Below is a small trained network, with its code and all its weights. Each question gives an input and a target symbol and asks what happens when units are switched off, that is, made to give their printed mean instead of their output.

import numpy as np


def w(rows, s, z=0):
    codes = np.array(rows[::2]) - 128.0
    scale = np.full(codes.shape[1], s)
    scale[-1] = z or s
    return codes * scale


def f(y):
    return np.maximum(y, 0)


def softmax(a):
    e = np.exp(a - a.max(-1, keepdims=True))
    return e / e.sum(-1, keepdims=True)


def log_softmax(a):
    a = a - a.max(-1, keepdims=True)
    return a - np.log(np.exp(a).sum(-1, keepdims=True))


def net(x, mask):
    ids = ['ΘΞΦαβζημπ'.index(c) for c in x.split()]
    T = len(ids)
    res = E[ids] + P[:T]
    u = 0
    for l in range(2):
        r = res
        for j in range(3):
            rows = slice(2 * j, 2 * j + 2)
            q, k, v = (r @ M[l][rows].T for M in (Q, K, V))
            z = softmax(np.where(np.tri(T) > 0, q @ k.T / 2**0.5, -1e9)) @ v
            o = O[l][rows]
            res = res + np.where(mask[u + j], z, o[:, -1]) @ o[:, :-1]
        u += 3
        y = f(res @ A[l][:, :-1].T + A[l][:, -1])
        res = res + np.where(mask[u : u + 16], y, B[l][:, -1]) @ B[l][:, :-1]
        u += 16
    return log_softmax(res[-1] @ U[:, :-1].T + U[:, -1])


Q, K, V, O, A, B = {}, {}, {}, {}, {}, {}
E = w([
[37,92,255,49],'Θ',
[237,100,218,94],'Ξ',
[62,59,148,82],'Φ',
[61,168,217,184],'α',
[165,137,161,158],'β',
[192,179,167,142],'ζ',
[100,170,89,171],'η',
[200,144,187,145],'μ',
[164,87,27,77],'π',
],0.0089)
P = w([
[176,141,122,195],'0',
[83,11,120,153],'1',
[95,163,115,44],'2',
[140,173,136,159],'3',
[76,9,154,160],'4',
[96,166,118,46],'5',
[138,177,136,160],'6',
[72,2,195,162],'7',
[103,168,116,51],'8',
],0.0089)
Q[0] = w([
[164,128,143,121],'0.h1',
[175,102,116,116],'0.h1',
[138,149,154,114],'0.h2',
[165,161,193,50],'0.h2',
[199,80,217,4],'0.h3',
[64,212,223,33],'0.h3',
],0.016)
K[0] = w([
[110,99,105,161],'0.h1',
[138,100,100,148],'0.h1',
[133,127,153,134],'0.h2',
[150,103,221,136],'0.h2',
[216,49,223,130],'0.h3',
[46,143,250,148],'0.h3',
],0.018)
V[0] = w([
[91,188,150,144],'0.h1',
[108,220,87,111],'0.h1',
[110,101,177,87],'0.h2',
[162,199,114,128],'0.h2',
[49,158,112,215],'0.h3',
[2,114,106,219],'0.h3',
],0.0049)
O[0] = w([
[151,125,115,78,92],'0.h1',
[182,144,1,96,4],'0.h1',
[123,88,164,55,189],'0.h2',
[104,188,43,153,80],'0.h2',
[48,225,193,201,36],'0.h3',
[31,188,246,182,49],'0.h3',
],0.0029,0.0019)
A[0] = w([
[78,65,115,94,39],'0.n1',
[145,88,89,210,165],'0.n2',
[208,173,130,92,126],'0.n3',
[178,134,161,118,56],'0.n4',
[98,117,132,89,35],'0.n5',
[94,81,132,161,77],'0.n6',
[207,121,165,198,99],'0.n7',
[149,80,106,72,93],'0.n8',
[152,129,115,254,93],'0.n9',
[148,219,127,133,38],'0.n10',
[162,140,20,126,60],'0.n11',
[114,106,67,86,34],'0.n12',
[60,107,148,168,28],'0.n13',
[83,169,64,74,82],'0.n14',
[187,217,91,165,2],'0.n15',
[79,126,140,173,70],'0.n16',
],0.0085,0.0044)
B[0] = w([
[188,170,147,167,161],'0.n1',
[170,120,195,127,219],'0.n2',
[93,147,38,124,249],'0.n3',
[100,111,87,149,177],'0.n4',
[157,152,114,143,134],'0.n5',
[149,117,93,94,171],'0.n6',
[179,138,54,133,252],'0.n7',
[114,160,171,133,205],'0.n8',
[194,156,169,75,187],'0.n9',
[54,91,143,89,141],'0.n10',
[116,126,138,226,142],'0.n11',
[174,107,103,76,139],'0.n12',
[196,115,96,121,157],'0.n13',
[179,148,56,156,149],'0.n14',
[91,90,130,2,138],'0.n15',
[157,105,107,136,156],'0.n16',
],0.02,0.0027)
Q[1] = w([
[88,248,80,120],'1.h1',
[100,73,69,164],'1.h1',
[198,45,168,134],'1.h2',
[133,62,88,4],'1.h2',
[95,151,202,111],'1.h3',
[59,248,121,102],'1.h3',
],0.021)
K[1] = w([
[15,139,81,116],'1.h1',
[179,71,58,168],'1.h1',
[223,156,163,89],'1.h2',
[191,1,114,61],'1.h2',
[142,128,194,98],'1.h3',
[50,223,145,34],'1.h3',
],0.02)
V[1] = w([
[103,33,94,64],'1.h1',
[190,96,75,135],'1.h1',
[132,1,85,120],'1.h2',
[149,109,112,26],'1.h2',
[143,183,92,213],'1.h3',
[107,172,185,201],'1.h3',
],0.013)
O[1] = w([
[200,3,118,157,93],'1.h1',
[54,49,96,143,243],'1.h1',
[158,33,77,14,158],'1.h2',
[178,75,194,89,221],'1.h2',
[177,93,119,254,180],'1.h3',
[96,25,116,148,2],'1.h3',
],0.0071,0.0077)
A[1] = w([
[64,56,225,146,34],'1.n1',
[43,48,146,192,159],'1.n2',
[11,38,176,119,207],'1.n3',
[56,139,232,174,201],'1.n4',
[53,55,117,142,66],'1.n5',
[205,109,140,124,171],'1.n6',
[195,105,113,191,3],'1.n7',
[135,141,57,98,164],'1.n8',
[154,175,220,118,72],'1.n9',
[184,182,144,183,211],'1.n10',
[36,193,119,144,149],'1.n11',
[149,144,81,181,44],'1.n12',
[102,85,65,131,39],'1.n13',
[162,198,132,132,132],'1.n14',
[149,97,176,177,136],'1.n15',
[111,134,91,61,47],'1.n16',
],0.011,0.0034)
B[1] = w([
[130,217,93,179,157],'1.n1',
[186,119,224,174,142],'1.n2',
[251,178,107,114,156],'1.n3',
[150,158,164,17,207],'1.n4',
[174,62,146,140,134],'1.n5',
[88,96,61,134,254],'1.n6',
[121,149,215,173,216],'1.n7',
[172,175,85,114,209],'1.n8',
[58,187,155,160,213],'1.n9',
[140,51,107,122,226],'1.n10',
[193,48,122,174,183],'1.n11',
[134,187,100,119,175],'1.n12',
[62,160,158,146,169],'1.n13',
[134,62,126,147,194],'1.n14',
[59,141,120,111,180],'1.n15',
[54,131,137,95,176],'1.n16',
],0.022,0.0094)
U = w([
[239,78,38,115,102],'Θ',
[75,49,100,171,137],'Ξ',
[156,109,45,13,233],'Φ',
[184,76,196,48,252],'α',
[181,216,176,91,33],'β',
[154,198,53,185,204],'ζ',
[55,171,190,105,83],'η',
[254,140,110,115,13],'μ',
[173,149,175,185,62],'π',
],0.0044,0.0026)

Each question gives the input, a string of symbols that net reads in full, and the target symbol t.
The units are the heads (2 rows each of Q, K, V and O) and the neurons (one row each of A and B). Each row of codes is followed by its name. A weight is (code - 128) times the scale printed after its matrix; where a second scale follows, it is the last column's (O, A, B and U).
mask holds one flag per unit, layer by layer, with each layer's heads first. A switched-off unit (its flag False) gives its mean, the last column of its rows in O or B, instead of its output. The means were averaged over made-up inputs and are rounded, as every weight is.
A unit's drop is (log p(t) with every unit on - log p(t) with that unit switched off) / (log p(t) with every unit on - log p(t) with every unit switched off).
The circuit of an input: a set's keep is (log p(t) with only the set's units on - log p(t) with every unit switched off) / (log p(t) with every unit on - log p(t) with every unit switched off). Starting from the 12 units with the biggest drops (on a tie, the unit counted first), units are removed one at a time, each time the one whose removal leaves the highest keep (on an exact tie, the one counted first), for as long as the keep stays at least 0.8.
circuit, biggest first: the units of the circuit, biggest drop first
most important unit: the unit with the biggest drop
k most important neurons: the k neurons with the biggest drops, biggest first
k most important neurons of layer l: the k neurons of layer l with the biggest drops, biggest first
which heads matter: for each layer, one digit per head in row order, 1 if its drop is at least 0.15 and else 0, layers parted by /
input α Ξ α β Ξ Ξ α Ξ μ, target Φ: circuit, biggest first : (1.h2, 1.n7, 1.n16)
input η π Ξ Φ β η π, target π: most important unit : 0.n11
input β μ Ξ Ξ Φ, target β: 3 most important neurons : (0.n9, 0.n7, 0.n1)
input β Ξ π, target ζ: circuit, biggest first : (0.n11, 0.n14, 1.h3, 1.n12)
input Ξ β Φ Ξ π Φ β Θ, target Ξ: which heads matter : 001 / 001
input α π Φ η, target η: 2 most important neurons of layer 0 : (0.n9, 0.n15)
input η β Θ β Ξ, target η: 2 most important neurons of layer 0 : (0.n9, 0.n15)
input η β π, target ζ: 4 most important neurons of layer 0 : (0.n14, 0.n11, 0.n12, 0.n2)
input Ξ π α α η, target Ξ: 4 most important neurons of layer 0 : (0.n3, 0.n7, 0.n2, 0.n4)
input β η ζ Ξ α π Ξ β Θ, target η: which heads matter : 000 / 101
input Ξ Θ Ξ, target Φ: which heads matter : 000 / 011
input ζ π Ξ ζ α Ξ ζ β, target ζ: 3 most important neurons of layer 0 : (0.n9, 0.n15, 0.n3)
input Ξ Ξ β, target Φ: 3 most important neurons : (1.n7, 1.n9, 1.n16)
input β Ξ Ξ η, target η: most important unit : 0.n15
input β μ ζ α, target α: 2 most important neurons : (1.n4, 1.n10)
input Ξ β α Φ π, target Ξ: which heads matter : 000 / 001
input Ξ β η α β β, target α: 2 most important neurons : (0.n7, 0.n9)
input π π Ξ Ξ Ξ π Ξ Φ, target π: which heads matter : 000 / 001
input Ξ Ξ β α ζ Ξ Ξ β η, target Θ: 2 most important neurons : (0.n14, 1.n11)
input β Ξ Ξ η π, target β: 3 most important neurons : (0.n9, 0.n7, 0.n2)
input β π Ξ Θ β η Θ α, target β: which heads matter : 000 / 111
input Ξ μ η Ξ Ξ, target Ξ: which heads matter : 000 / 001
input Ξ Θ α ζ Φ, target Ξ: 3 most important neurons of layer 0 : (0.n1, 0.n3, 0.n7)
